[-14  10  -3   4  -6  -3  40   9   7  -5 -29 -10  12   1 -31  39  20 -46
   1   9 -32 -17 -32  -3   7  -5  -2   4  14  22 -18  38  38   2  -4   8
 -24 -20   2  21 -19 -16   2   1 -13]
L/G
[-27  53 -27  36   5  -9 -13  30  18   2  28  15   6  31  45 -38   7  14
  -1   7   0  -5  -4  -8  17   2  19   1  -3   5  14 -44  11   3  17  -2
   5   7  -3   7  -2  13 -24  16  21]
M/E
[ 24 -17  -7 -32 -14  11  35 -32  12   2   8  27  -7  -3 -60  -7 -10 -18
   4 -11 -12  -9  -9  -6  17 -25  -7  -3  47  -1  -9 -12   8 -17 -20   9
 -41  -9   6   2 -43  -6  -2   7 -43]
X/B
[ 19 -22  12 -22 -22   4   2 -49  25   3  -8  -5   3 -16  -4  14   5 -11
 -15 -19 -16 -17   0  -1  -2 -10 -18 -10   9  15 -15 -14  -2 -33  -2   6
 -36 -12   5 -21  -8 -13  31  -7 -42]
X/B
[  1  44  39  43   9 -29 -45  20  35  15  27  20  -2  33  52   2  -8   5
 -19   9  -8   9 -34  -3  -8 -32  24   2   6  13   2 -33  13   1  15  -5
   6  -1   9  11   5  21 -23  13  19]
M/E
[-13 -23   6  33  -4 -27 -80   6  18  -3 -12  67  20  -3 112  24  -2  56
 -37   0  -3 -10  29   5 -45   3   1  10 -27  -1  15 -48 -37 -14   2 -63
  22  16  -9 -25  70  26  40 -12  25]
M/V
[-12  41   8  46  -8 -11 -35  -5  18   0  52  19   1  22  69  -3 -44  22
 -33 -14   0   3   4 -11  10  -8  11   0  -2 -12  17 -71   8  -1 -14 -10
  -4  20   3 -16   7  46 -28   4  18]
M/S
[-34  37  -3  49   1 -17 -39  30  24   7  -1  42  13  22  73   6   3  -1
 -23   1   4   6   6  -8 -15   1  14  10  -1  23  16 -19   3  10   4   4
  10  13   6  18 -15  37   7 -14  40]
M/E
[-12  39  -9  43  12  -8 -17  24  20   7   9  49   5  30  37   1  15  -5
 -11   8 -11  14  -6 -22  -2  -3  28   5  10  15  -2 -28  11  -1   6 -18
   4  -4   7  47   1  42 -12  30  14]
M/E
[ 21 -17   8 -43  -3   7  33 -23  10   0  10 -28 -11   2 -56  -5 -10  -9
   4   2 -13  11   1  -5   7   5   3   1  23 -16   0 -18   4   0   4  -3
 -11  -4  -4  -6 -35  17 -10   5 -17]
X/W
[-18  55   2  36  -2 -15 -34 -12  29   4  22  23  -5  45  51 -12 -39  21
 -28   7 -14  26   2  -5   9 -14  38   3 -11  10  -4 -48  19  -7  23   7
   4  16   4   1   1  19 -32  19  12]
M/V
[ -2  47   1  13   5 -19 -18  10  -5   2  60  -1 -13  41   0  -7  -4  16
  -3  11  -6  12  -8 -15   0   7  42   8   0   9  -3 -49  18  -4   9  -9
   4  -1   0  23  -2  20 -34  26  13]
M/V
[-20  19 -10  25  -2 -10 -38   1   1  -8  24  17   4   9  42   8   0  16
  -3  -8 -10  -6   8   6   7   0  11  -5  -6   0  26 -39   6   3  -7 -16
  -2   0   3   3  12  23  -8   6  26]
M/S
[-14  22  -4  28   1 -13 -22  13  18  18   1  26   7  11  53   4  -5  -2
 -14  -6  -5   3  29  -5 -45 -12  18   4   4   3  -1 -20  -2   0   8  -4
  -3  -8 -16  11  19  15   7  -5   9]
Z/Q
[  7  -4  10 -24 -13   5  23 -46  24   2   3 -14  -5   1 -38  -5 -21 -16
  -3 -17 -19  -9 -13 -15   8 -10   9   0   9   3 -57 -22  20 -18  -3   7
 -40 -22  11   5 -27 -23  -2   6 -42]
X/B
[-23  20  18  40  -4 -29 -23  -7  22  13  -9  39  18   0  86  22 -20  22
 -20 -11   5  -3 -29 -15 -24 -33  19   6 -13  14  -4 -25  12   3   0  -2
  14   3   5  20  15  21   5   0  22]
Z/Q
[-23  20  -4  48 -12 -37 -13  13  14  20   6  24  12  28  45  -2   6   4
  -9  -5  -8  -3  -6 -18 -20 -19  24   2   5  15  -3 -40  20   2   3  -1
  12  26   0  35  14  33 -12   8  17]
M/E
[ -8 -64  42   5 -20 -17 -12 -39   9   9 -18  46  19 -29  66  28 -59  37
  -9 -51  -1 -24  28  15 -38   5   3  16  -2  14  -7 -41 -30  -2 -11 -10
  12  23   0  -5  36  28  32 -40   2]
Z/Y
[ -9  32 -20  37  -2 -12 -14  10  11  -6  32  -3  17  19  10  -4  12  -2
  -4   1   0  15 -15 -11   2   0  24   9  17   9  -4 -42  20   1   6 -13
  -4  -4   3  35  12  28 -27  17  34]
M/E
[ -6  13  -2   3 -14  13  36  21   8 -10 -24 -17  19  -7  12  -8   5 -13
  10  15  49 -16  -9  -5   3  -4 -23  16 -31   4   5  54  13   4   1  14
   3 -17   8  -1  -5  -7  16 -10   8]
L/J
[-25  28  -6  41 -14 -29 -26  29  10  12  30  14  -2  29  14  -8   1  -3
 -11  27 -10  -9  -2 -12  -9   5  44   1  13   1 -24 -44   8  -2  20 -16
   6  12   0  45  10  35 -29  16  20]
Z/Q
